Questions about the array below. Counting starts at 1.
1) Report the entry in the top-right corner.
2) Report the entry in the top-left corner.
3) Report the bottom-left entry.
4) Report the maximum.
5) Report the entry at row 2, column 1.
6) Report the entry at row 3, column 2.
7) Report the entry directly above the smallest entry.
8) Report the entry just left of the largest entry.
[[495 483 510 512 519 480 560]
 [535 527 524 521 532 525 483]
 [488 212 664 546 899 448 762]]
1) 560
2) 495
3) 488
4) 899
5) 535
6) 212
7) 527
8) 546

Questions about the row below.
1) Find the median entry.
2) Find the entry just right of .40.
3) Find the smallest entry.
-.47; -.02; .00; -.01; .41; .40; .08; .01; -.07
1) .00
2) .08
3) -.47

W = -.04; -.19; .31; -.05; .10; -.35; -.07; -.47
The minimum?
A: -.47
The entry just right of -.19?
A: .31

Read these off the grid that follows.
1) Give the entry just right of the largest entry.
2) Give the entry just right of -2.598.
3) Give the entry just left of -6.239.
4) Give the entry just left of 18.956.
[[-14.183  19.071 -12.631  -0.245   5.671  -0.561 -10.224  14.074  -8.174
   -3.604   9.850  -9.238]
 [-14.166  13.934  12.648 -12.165 -10.092   5.472   5.930   2.294  -4.030
  -10.663   3.116  15.214]
 [-14.261   5.289  18.742  12.206  -5.585 -15.304  -9.463   1.929   7.347
    5.722   3.123   0.589]
 [-14.362  16.242 -14.615   7.330   1.405 -10.680  15.298 -16.718  13.222
   -8.772   4.158  -2.331]
 [-14.259   1.579  15.906  18.108   7.330  -7.404 -15.197 -11.979  -2.598
    5.092   7.328   5.497]
 [-14.252   6.085  18.956  10.221  -8.325 -15.270  -6.608   4.419   7.257
    4.670   2.254  -1.419]
 [-14.176  11.390  -8.168   5.280  -6.239   8.388 -11.937  12.078  -9.700
    3.111   2.648  -7.034]]
1) -12.631
2) 5.092
3) 5.280
4) 6.085

Questions about the table below. Counting starts at 1.
1) Read off the entry directly above the smallest entry.
2) Read off the entry in the top-right corner.
3) Read off the entry in row 1 and column 2.
4) Read off the entry in the bottom-left corner.
5) Read off the entry at row 3, column 1.
6) Read off the entry directly above .38.
7) Read off the bottom-right entry.
8) Read off the maximum.
-.50,.35,.07,-.02,.40,.34,.32,.08,-.31,-.09
.23,-.11,-.10,.30,-.46,-.26,.08,-.04,.03,.40
.10,.16,-.08,-.26,.22,.32,.07,.03,.29,.48
-.12,-.02,-.31,-.26,-.19,-.11,.26,-.25,-.14,.11
.17,-.51,.12,-.06,-.15,-.26,-.26,-.47,.11,-.21
-.45,.17,.09,.38,.19,-.17,.23,.11,-.20,-.30
1) -.02
2) -.09
3) .35
4) -.45
5) .10
6) -.06
7) -.30
8) .48

array([-.10,  .35,  .15, -.17, -.21, -.04,  .11, -.17,  .54, -.06,  .09,
       -.34,  .11])
The entry just left of -.06 is .54
The last entry: .11
The second largest entry: .35
Read off the 3rd largest entry.
A: .15
Read off the entry at the centre.
A: .11
The entry just left of the largest entry: -.17
Read off the first entry from the left.
A: -.10
Read off the third-last entry.
A: .09
The 2nd entry from the right is -.34
The entry just left of the centre entry: -.04

.05; .06; .04; .05; .08; .06; .09; .06; -.10; -.13; .07; .06
.07; .08; .09; .07; .04; -.06; .07; .10; -.04; -.02; .13; .05
.03; .07; .03; .05; .04; .05; .04; .11; -.06; -.10; -.04; .07
.04; .06; .06; .03; .04; -.01; .02; .03; .00; .02; .02; .04
.10; .07; .07; .11; .06; .01; .13; .16; -.06; -.04; .05; .05
.06; .08; .06; .05; .04; .01; .04; .10; -.05; -.08; .02; .07
.05; .02; .01; .06; .06; .09; .06; .03; -.02; -.02; -.10; .03
.03; .07; .06; .05; .01; -.04; .01; .12; -.03; -.06; .00; .07
.12; .11; .03; .09; .17; .23; .20; .06; -.10; -.07; -.01; .05
.09; .11; .06; .07; .09; .09; .12; .10; -.04; .02; .06; .04
.08; .05; .05; .09; .08; .02; .12; .08; -.05; -.04; .03; .04
.03; .01; .06; .06; .00; -.12; .02; .07; -.04; -.08; .06; .05
-.36; -.36; -.31; -.32; -.16; .27; -.31; -.43; .08; .12; -.32; -.25
Report the maximum.
.27
The entry in the bottom-right corner: -.25
The top-left entry is .05
Report the entry in the top-right corner.
.06
The minimum -> -.43
The top entry of the column that holds the smallest entry: .06
The largest entry in the first column is .12
The smallest entry in the first column -> -.36
Report the 3rd-last entry, reading row by row.
.12
The second entry on the main diagonal is .08
The 2nd largest entry: .23
Report the 3rd largest entry.
.20
The 3rd entry on the diagonal from the top-right corner is -.10
The entry just left of the largest entry is -.16
Report the entry directly above the largest entry.
-.12
The entry just right of the smallest entry: .08
The largest entry in the first row: .09
Report the 3rd entry in reading order.
.04
The entry just right of the largest entry is -.31
The smallest entry in the first row -> -.13
The top entry of the column that holds the largest entry -> .06

Read these off the table that follows. Indices start at 1.
1) The entry at row 1, column 2?
2) The entry in row 1 and column 1?
3) The top-right entry?
4) The entry in row 2 and column 2?
5) The entry in the bottom-left corner?
6) The entry at row 2, column 3?
7) The entry just right of -.04?
8) The entry in row 3 and column 1?
 .36   .19  -.43  -.25
-.19   .31  -.01   .02
 .06   .21  -.21  -.06
 .01   .05   .00  -.11
 .01   .27  -.22  -.27
 .12  -.07  -.06   .05
-.01   .08  -.05  -.44
-.05  -.20   .24  -.01
 .19   .06  -.06  -.20
-.07   .15  -.14   .04
-.28  -.04   .09   .31
 .02  -.38   .26  -.08
 .19  -.05   .00   .23
 .02   .04  -.05  -.01
-.29  -.08   .22   .23
1) .19
2) .36
3) -.25
4) .31
5) -.29
6) -.01
7) .09
8) .06

M =
[[-0.11  0.03 -0.19  0.22 -0.05  0.11]
 [-0.09  0.00  0.05  0.29  0.13  0.01]
 [-0.03  0.13 -0.27 -0.23 -0.10  0.03]
 [ 0.17  0.06 -0.17 -0.06  0.01  0.20]
 [ 0.07  0.02  0.16 -0.13  0.08 -0.01]
 [ 0.01 -0.07 -0.10 -0.05  0.13  0.18]
 [-0.01  0.02  0.21  0.01  0.20  0.01]
 [-0.07  0.07 -0.08 -0.13  0.02 -0.05]
 [-0.05 -0.02 -0.02 -0.04  0.07  0.10]
 [-0.05  0.12 -0.02  0.09  0.22  0.02]
 [-0.01 -0.08  0.07 -0.01  0.15  0.11]
 [ 0.04  0.18 -0.26 -0.14  0.15  0.05]
 [-0.03  0.07  0.05 -0.22  0.14 -0.01]
 [ 0.01  0.14 -0.04  0.01  0.10 -0.03]
 [ 0.05  0.03  0.07  0.10  0.01  0.04]]
The 1st entry, reading row by row -> -0.11
The bottom entry of the column that holds the smallest entry is 0.07
The first entry of the smallest entry's row is -0.03
The largest entry in the last column: 0.20
The 3rd smallest entry: -0.23
The entry in the bottom-left corner is 0.05
The last entry in the row that holds the largest entry: 0.01
The smallest entry: -0.27
Give the entry just left of the smallest entry.
A: 0.13
The entry directly below the smallest entry: -0.17
The top-right entry: 0.11
The smallest entry in the last row: 0.01
The largest entry in the last row is 0.10
Give the smallest entry in the last column.
A: -0.05
Give the entry in the bottom-right corner.
A: 0.04
The entry directly below 0.21 is -0.08
The entry directly above the smallest entry -> 0.05
The fifth-last entry, reading row by row: 0.03
The 4th entry, reading row by row is 0.22
The smallest entry in the first row is -0.19
Give the last entry of the smallest entry's row.
A: 0.03
Give the entry just right of 0.12.
A: -0.02
The fifth entry in reading order is -0.05
